Below are the code and all the weights of a small trained network. Each question names an input and a target symbol and asks about switching units off, where a switched-off unit gives its printed mean instead of its output.

import numpy as np


def w(rows, s, z=0):
    codes = np.array(rows[::2]) - 128.0
    scale = np.full(codes.shape[1], s)
    scale[-1] = z or s
    return codes * scale


def norm(h):
    return h / np.sqrt((h * h).mean(-1, keepdims=True) + 1e-5)


def f(y):
    return np.maximum(y, 0)


def softmax(a):
    e = np.exp(a - a.max(-1, keepdims=True))
    return e / e.sum(-1, keepdims=True)


def log_softmax(a):
    a = a - a.max(-1, keepdims=True)
    return a - np.log(np.exp(a).sum(-1, keepdims=True))


def net(x, mask):
    ids = ['βγδζηλμξπστφψω'.index(c) for c in x.split()]
    T = len(ids)
    res = E[ids] + P[:T]
    u = 0
    for l in range(2):
        r = norm(res)
        for j in range(3):
            rows = slice(2 * j, 2 * j + 2)
            q, k, v = (r @ M[l][rows].T for M in (Q, K, V))
            z = softmax(np.where(np.tri(T) > 0, q @ k.T / 2**0.5, -1e9)) @ v
            o = O[l][rows]
            res = res + np.where(mask[u + j], z, o[:, -1]) @ o[:, :-1]
        u += 3
        y = f(norm(res) @ A[l][:, :-1].T + A[l][:, -1])
        res = res + np.where(mask[u : u + 4], y, B[l][:, -1]) @ B[l][:, :-1]
        u += 4
    return log_softmax(norm(res)[-1] @ U[:, :-1].T + U[:, -1])


Q, K, V, O, A, B = {}, {}, {}, {}, {}, {}
E = w([
[150,213,129,171,207,142,114,128,134,51,99],'β',
[54,138,141,93,129,124,176,79,182,103,204],'γ',
[87,95,111,131,185,178,137,127,31,169,168],'δ',
[135,115,162,126,98,82,90,102,41,144,115],'ζ',
[88,154,115,205,126,211,55,81,173,171,119],'η',
[95,135,139,123,172,89,220,87,116,168,102],'λ',
[149,228,112,106,64,41,122,104,70,138,219],'μ',
[190,95,139,161,124,114,114,33,188,143,117],'ξ',
[75,64,143,182,92,92,107,193,148,121,119],'π',
[169,72,79,53,55,115,75,70,106,130,119],'σ',
[184,88,165,114,177,134,185,104,126,70,172],'τ',
[105,191,159,106,203,105,98,50,93,252,174],'φ',
[89,165,12,75,146,145,170,154,140,108,85],'ψ',
[191,105,90,201,95,204,100,106,109,110,79],'ω',
],0.025)
P = w([
[101,245,131,48,126,16,81,111,170,106,83],'0',
[100,221,86,105,129,2,90,119,141,79,54],'1',
[116,187,103,108,100,29,88,101,121,84,35],'2',
[134,190,128,137,78,43,108,114,109,98,57],'3',
[141,167,147,153,75,80,115,108,103,109,62],'4',
[152,180,160,166,61,99,129,120,104,123,81],'5',
[152,186,157,152,52,112,125,124,116,137,105],'6',
[140,176,177,170,62,146,123,129,122,155,124],'7',
[154,184,169,154,44,146,130,119,131,158,145],'8',
[158,177,157,176,63,166,116,129,136,165,159],'9',
[144,168,170,173,49,188,119,131,155,177,162],'10',
],0.0057)
Q[0] = w([
[182,105,196,76,211,167,222,95,172,82,122],'L0H1',
[130,218,2,107,102,198,147,181,163,81,51],'L0H1',
[143,131,147,213,82,97,125,80,220,174,138],'L0H2',
[41,134,126,82,63,100,12,147,154,173,173],'L0H2',
[172,142,197,193,151,211,96,148,234,43,79],'L0H3',
[120,35,209,200,124,119,96,80,124,87,148],'L0H3',
],0.008)
K[0] = w([
[241,207,182,16,206,152,161,6,170,46,128],'L0H1',
[111,203,98,168,78,224,132,211,158,77,56],'L0H1',
[159,91,166,224,85,96,155,162,239,138,122],'L0H2',
[22,72,116,189,38,109,75,239,136,151,142],'L0H2',
[157,54,178,195,163,113,43,210,238,56,119],'L0H3',
[116,19,255,181,113,121,153,170,111,106,152],'L0H3',
],0.0069)
V[0] = w([
[132,116,153,186,145,102,70,141,105,149,160],'L0H1',
[119,18,212,146,82,112,152,79,117,106,185],'L0H1',
[97,92,131,107,138,124,124,171,60,65,158],'L0H2',
[94,84,129,111,120,116,114,230,123,131,139],'L0H2',
[255,112,116,100,149,181,158,98,159,197,144],'L0H3',
[88,137,108,101,166,82,109,111,84,143,134],'L0H3',
],0.0068)
O[0] = w([
[199,168,236,158,118,174,152,118,174,111,74,169],'L0H1',
[114,145,143,177,109,72,138,44,107,160,46,252],'L0H1',
[198,100,136,74,126,198,155,167,160,120,127,185],'L0H2',
[95,32,149,139,115,186,176,134,76,1,182,64],'L0H2',
[174,65,116,119,155,70,143,180,186,79,105,60],'L0H3',
[152,162,198,60,133,112,162,118,96,165,91,240],'L0H3',
],0.0067,0.0031)
A[0] = w([
[196,1,148,127,241,171,203,110,155,77,247,25],'L0N1',
[68,200,164,180,209,96,190,141,211,42,190,79],'L0N2',
[116,79,133,187,192,147,114,249,78,161,161,18],'L0N3',
[132,112,72,96,218,70,187,94,159,160,79,2],'L0N4',
],0.0075,0.0039)
B[0] = w([
[200,176,105,121,166,80,243,148,172,172,162,255],'L0N1',
[144,232,139,57,114,140,141,2,165,98,42,195],'L0N2',
[188,98,146,96,139,213,184,41,125,80,84,151],'L0N3',
[139,124,167,171,127,133,192,196,179,186,105,204],'L0N4',
],0.0091,0.0059)
Q[1] = w([
[173,168,198,82,124,160,144,4,149,101,90],'L1H1',
[143,81,121,164,173,120,65,141,139,87,189],'L1H1',
[175,85,180,152,109,128,157,160,142,134,166],'L1H2',
[69,159,67,147,162,133,118,36,104,91,103],'L1H2',
[111,140,126,139,105,173,111,127,152,173,162],'L1H3',
[79,133,122,113,148,123,120,173,150,133,118],'L1H3',
],0.011)
K[1] = w([
[126,85,176,161,100,109,151,163,128,72,158],'L1H1',
[136,120,72,110,164,141,115,104,101,132,136],'L1H1',
[155,183,98,125,150,122,176,28,122,161,137],'L1H2',
[24,10,201,169,61,151,121,181,141,83,108],'L1H2',
[116,114,131,139,118,159,99,149,128,142,124],'L1H3',
[118,143,104,118,143,121,137,87,121,131,128],'L1H3',
],0.014)
V[1] = w([
[50,93,195,158,109,113,121,166,137,102,121],'L1H1',
[75,50,180,163,148,98,101,206,129,66,199],'L1H1',
[110,78,121,157,155,90,120,42,114,79,138],'L1H2',
[178,159,33,133,172,86,133,63,65,190,124],'L1H2',
[49,61,206,152,79,118,138,214,117,44,139],'L1H3',
[36,71,184,253,60,172,155,135,163,127,144],'L1H3',
],0.0073)
O[1] = w([
[93,57,95,189,91,184,107,170,105,99,49,151],'L1H1',
[76,122,112,164,144,159,99,22,17,79,75,58],'L1H1',
[140,120,216,110,101,197,132,109,114,130,125,118],'L1H2',
[121,126,64,15,115,218,117,195,166,183,211,215],'L1H2',
[254,147,172,91,160,80,167,184,237,191,146,2],'L1H3',
[122,160,141,81,147,83,163,167,203,141,198,83],'L1H3',
],0.008,0.006)
A[1] = w([
[50,84,143,123,99,146,119,199,96,22,112,143],'L1N1',
[109,55,85,194,73,124,84,156,134,59,173,2],'L1N2',
[109,144,139,139,123,176,148,152,8,84,163,149],'L1N3',
[34,97,170,181,54,105,58,132,38,132,119,131],'L1N4',
],0.011,0.0057)
B[1] = w([
[158,61,183,165,203,92,113,94,60,85,136,182],'L1N1',
[149,200,92,131,71,129,150,132,103,144,3,150],'L1N2',
[126,108,77,229,113,120,163,80,94,122,125,255],'L1N3',
[150,112,201,168,172,113,146,122,148,59,78,240],'L1N4',
],0.015,0.0061)
U = w([
[221,122,118,86,192,92,187,112,201,120,160,63],'β',
[97,56,117,180,119,239,184,51,143,128,196,134],'γ',
[165,159,94,139,71,180,116,196,140,163,63,71],'δ',
[30,120,121,110,84,92,197,187,125,186,43,62],'ζ',
[166,44,124,25,95,129,82,80,129,125,134,159],'η',
[136,122,190,70,247,123,58,113,78,196,190,96],'λ',
[2,113,148,54,89,139,183,43,187,72,174,30],'μ',
[57,133,106,205,158,162,92,142,234,111,190,142],'ξ',
[132,91,183,147,180,59,113,106,97,69,70,183],'π',
[152,227,123,98,194,190,101,141,118,46,118,3],'σ',
[135,188,113,163,54,52,129,148,94,116,204,10],'τ',
[51,86,53,86,200,91,110,182,132,78,154,238],'φ',
[92,71,181,104,94,143,134,181,153,116,195,226],'ψ',
[122,39,56,154,124,18,81,77,198,182,126,60],'ω',
],0.0075,0.0034)

Each question gives the input, a string of symbols that net reads in full, and the target symbol t.
The units are the heads (2 rows each of Q, K, V and O) and the neurons (one row each of A and B). Each row of codes is followed by its name. A weight is (code - 128) times the scale printed after its matrix; where a second scale follows, it is the last column's (O, A, B and U).
mask holds one flag per unit, layer by layer, with each layer's heads first. A switched-off unit (its flag False) gives its mean, the last column of its rows in O or B, instead of its output. The means were averaged over made-up inputs and are rounded, as every weight is.
A unit's drop is (log p(t) with every unit on - log p(t) with that unit switched off) / (log p(t) with every unit on - log p(t) with every unit switched off).
The circuit of an input: a set's keep is (log p(t) with only the set's units on - log p(t) with every unit switched off) / (log p(t) with every unit on - log p(t) with every unit switched off). Starting from the 12 units with the biggest drops (on a tie, the unit counted first), units are removed one at a time, each time the one whose removal leaves the highest keep (on an exact tie, the one counted first), for as long as the keep stays at least 0.8.
circuit, biggest first: the units of the circuit, biggest drop first
k most important neurons: the k neurons with the biggest drops, biggest first
k most important neurons of layer l: the k neurons of layer l with the biggest drops, biggest first
drop when u is switched off: that unit's drop, to one decimal
input τ τ π φ τ β τ τ φ μ, target π: most important neuron of layer 1 -> (L1N4)
input π δ τ δ μ δ φ φ δ τ η, target π: circuit, biggest first -> (L1H2; L0H2)
input π ζ ζ δ τ φ μ μ, target γ: circuit, biggest first -> (L1H1; L0H2)
input τ μ φ π σ λ μ φ, target γ: circuit, biggest first -> (L1H1; L0H2; L1N3)
input φ ψ τ τ φ λ, target ζ: 2 most important neurons of layer 0 -> (L0N4; L0N1)
input σ λ β π ψ, target π: circuit, biggest first -> (L1H2; L0N1)
input σ τ π τ τ φ η μ τ ξ, target π: 2 most important neurons of layer 1 -> (L1N4; L1N3)
input δ μ φ π τ τ φ ω, target π: 2 most important neurons -> (L0N1; L1N4)
input τ φ τ μ η φ μ π φ δ, target π: 4 most important neurons -> (L0N3; L0N4; L0N1; L1N4)
input τ τ δ π, target π: 2 most important neurons -> (L1N1; L1N2)
input δ π τ γ ξ τ, target γ: 2 most important neurons -> (L0N2; L0N1)
input π φ φ, target γ: 2 most important neurons of layer 0 -> (L0N2; L0N3)
input δ δ φ η φ π τ π, target ψ: 2 most important neurons -> (L0N2; L1N3)
input γ λ ω λ τ τ π τ μ τ φ, target π: 2 most important neurons -> (L0N4; L0N1)
input γ φ μ τ φ π, target π: 2 most important neurons -> (L1N1; L0N1)
input τ β δ δ φ φ π η, target π: 2 most important neurons -> (L1N4; L0N1)
input τ η φ τ τ, target β: most important neuron -> (L1N3)
input τ τ ζ π φ δ ξ β η τ ψ, target π: 2 most important neurons -> (L0N1; L1N1)
input π δ σ, target π: 2 most important neurons -> (L0N1; L0N4)
input δ γ ω δ η, target ξ: most important neuron -> (L0N1)
input ζ φ π γ δ, target π: 2 most important neurons of layer 0 -> (L0N4; L0N1)
input δ δ π μ φ, target π: 2 most important neurons of layer 0 -> (L0N4; L0N1)
input φ σ η φ φ π η δ δ μ τ, target π: drop when L0H1 is switched off -> 3.2
input τ φ μ π γ ω, target π: drop when L1N1 is switched off -> -0.1
input φ π τ τ ξ π, target ψ: drop when L1N1 is switched off -> 0.0
input π τ φ γ, target π: drop when L1H1 is switched off -> 0.4
